Below is a small trained network, with its code and all its weights. Each question gives an input and a class and asks what happens when units are switched off, that is, made to give their printed mean instead of their output.

import numpy as np


def w(rows, s, z=0):
    codes = np.array(rows[::2]) - 128.0
    scale = np.full(codes.shape[1], s)
    scale[-1] = z or s
    return codes * scale


def f(y):
    return y / 2 * (1 + np.tanh(0.7978845608 * (y + 0.044715 * y**3)))


def log_softmax(a):
    a = a - a.max(-1, keepdims=True)
    return a - np.log(np.exp(a).sum(-1, keepdims=True))


def net(x, mask):
    res = np.array(x, float).reshape(1, 8) / 4 @ E
    y = f(res @ A[0][:, :-1].T + A[0][:, -1])
    res = res + np.where(mask, y, B[0][:, -1]) @ B[0][:, :-1]
    return log_softmax(res[-1] @ U[:, :-1].T + U[:, -1])


A, B = {}, {}
E = w([
[123,110,94,165,205,236,179,111,124,128],'x0',
[128,161,101,18,61,156,198,183,173,190],'x1',
[178,152,89,105,183,98,125,85,155,241],'x2',
[195,126,154,2,168,131,146,44,102,136],'x3',
[17,210,165,96,126,77,176,187,143,172],'x4',
[190,77,144,87,106,165,96,156,214,168],'x5',
[161,200,53,114,98,82,111,189,191,16],'x6',
[168,122,99,178,34,89,116,117,86,174],'x7',
],0.0092)
A[0] = w([
[45,138,141,225,132,104,148,154,84,149,139],'neuron 0',
[187,109,100,142,146,56,56,90,96,98,171],'neuron 1',
[130,138,169,4,104,83,200,130,75,160,208],'neuron 2',
[124,154,104,101,191,145,163,116,112,137,157],'neuron 3',
[122,136,115,141,87,116,134,161,126,138,132],'neuron 4',
[196,141,112,111,30,105,97,184,200,159,203],'neuron 5',
[145,85,87,173,152,129,132,133,102,118,204],'neuron 6',
[154,141,92,106,75,136,93,136,171,141,117],'neuron 7',
[145,67,152,134,138,208,143,144,127,96,126],'neuron 8',
[173,170,90,121,180,176,164,52,131,177,177],'neuron 9',
[95,156,110,134,99,116,134,163,109,15,146],'neuron 10',
[180,131,126,170,144,65,131,75,119,101,109],'neuron 11',
[191,121,118,140,141,58,106,96,113,100,188],'neuron 12',
[135,80,145,121,118,212,131,132,128,105,191],'neuron 13',
[91,150,160,108,179,95,112,155,160,93,254],'neuron 14',
[78,133,170,100,207,90,142,156,155,105,192],'neuron 15',
[120,152,111,124,106,110,155,156,107,52,73],'neuron 16',
[106,114,156,141,113,108,96,159,134,111,111],'neuron 17',
],0.012,0.0036)
B[0] = w([
[49,119,147,206,105,42,16,194,154,166,230],'neuron 0',
[144,138,183,79,89,165,49,155,117,158,211],'neuron 1',
[92,200,143,182,117,59,123,71,158,244,253],'neuron 2',
[110,72,77,107,150,105,140,120,152,142,176],'neuron 3',
[127,115,126,156,130,79,169,128,100,111,167],'neuron 4',
[90,74,111,183,99,1,113,145,125,111,241],'neuron 5',
[125,106,169,132,85,123,70,135,139,150,179],'neuron 6',
[104,98,83,116,125,91,123,163,126,117,177],'neuron 7',
[190,75,132,166,179,157,90,118,206,104,191],'neuron 8',
[153,69,49,95,136,118,179,133,129,79,214],'neuron 9',
[103,180,165,113,63,112,208,96,89,40,220],'neuron 10',
[187,129,161,88,39,184,98,145,106,121,182],'neuron 11',
[136,110,176,92,44,154,95,161,136,156,192],'neuron 12',
[202,73,101,167,179,151,117,95,183,123,191],'neuron 13',
[103,148,162,147,114,97,157,107,97,109,196],'neuron 14',
[43,144,137,166,134,62,153,139,185,165,199],'neuron 15',
[96,148,142,109,97,154,164,145,58,84,181],'neuron 16',
[174,118,88,135,116,135,171,110,142,149,160],'neuron 17',
],0.0098,0.015)
U = w([
[158,184,136,65,81,147,102,81,112,177,75],'0',
[148,80,55,138,178,111,151,73,183,163,158],'1',
[100,106,87,106,95,75,175,185,92,51,119],'2',
[91,171,94,86,223,115,195,97,156,130,35],'3',
[196,60,120,89,132,247,73,162,148,122,144],'4',
[128,205,154,135,107,201,173,88,110,62,68],'5',
[59,145,137,160,100,36,80,160,145,184,215],'6',
[128,179,102,126,171,167,116,159,109,136,2],'7',
],0.011,0.0038)

Each question gives the input, the list of numbers given to net, and the class t.
The units are the neurons (one row each of A and B). Each row of codes is followed by its name. A weight is (code - 128) times the scale printed after its matrix; where a second scale follows, it is the last column's (A, B and U).
mask holds one flag per neuron, in row order. A switched-off neuron (its flag False) gives its mean, the last column of its row in B, instead of its output. The means were averaged over made-up inputs and are rounded, as every weight is.
A unit's drop is (log p(t) with every unit on - log p(t) with that unit switched off) / (log p(t) with every unit on - log p(t) with every unit switched off).
The circuit of an input: a set's keep is (log p(t) with only the set's units on - log p(t) with every unit switched off) / (log p(t) with every unit on - log p(t) with every unit switched off). Starting from the 12 units with the biggest drops (on a tie, the unit counted first), units are removed one at a time, each time the one whose removal leaves the highest keep (on an exact tie, the one counted first), for as long as the keep stays at least 0.8.
units of the circuit, in order: the units of the circuit, biggest drop first
most important unit: the unit with the biggest drop
top k neurons: the k neurons with the biggest drops, biggest first
drop of u: that unit's drop, to one decimal
input [3,-5,-6,5,0,8,8,7], class 2: top 3 neurons -> [neuron 5; neuron 10; neuron 2]
input [-7,2,-4,8,-2,-8,7,-4], class 5: most important unit -> neuron 10
input [5,-4,-3,3,4,1,7,-1], class 5: units of the circuit, in order -> [neuron 5; neuron 0]
input [7,-1,1,7,8,1,0,4], class 3: units of the circuit, in order -> [neuron 0; neuron 5]
input [-1,6,3,3,-5,-4,1,0], class 1: top 2 neurons -> [neuron 0; neuron 9]
input [-8,-4,5,4,-7,-3,6,-2], class 0: top 2 neurons -> [neuron 8; neuron 13]
input [0,-5,-1,2,-4,-7,-5,-7], class 4: top 2 neurons -> [neuron 2; neuron 5]
input [6,6,0,-1,-4,1,-7,4], class 1: top 3 neurons -> [neuron 1; neuron 11; neuron 12]
input [2,4,2,8,-3,2,2,4], class 1: top 2 neurons -> [neuron 9; neuron 0]
input [-5,-7,-2,8,3,0,1,-1], class 0: top 3 neurons -> [neuron 0; neuron 5; neuron 11]
input [4,-5,-7,7,-5,-5,8,5], class 5: top 2 neurons -> [neuron 10; neuron 16]
input [4,-4,8,-8,-3,3,-6,-1], class 1: drop of neuron 9 -> 0.3
input [-2,5,-2,-3,-7,-7,1,-8], class 5: drop of neuron 5 -> 0.2
input [2,2,-3,6,-1,-7,1,5], class 0: drop of neuron 0 -> 0.1
input [-7,0,-2,-6,-3,-5,5,-5], class 2: units of the circuit, in order -> [neuron 10]
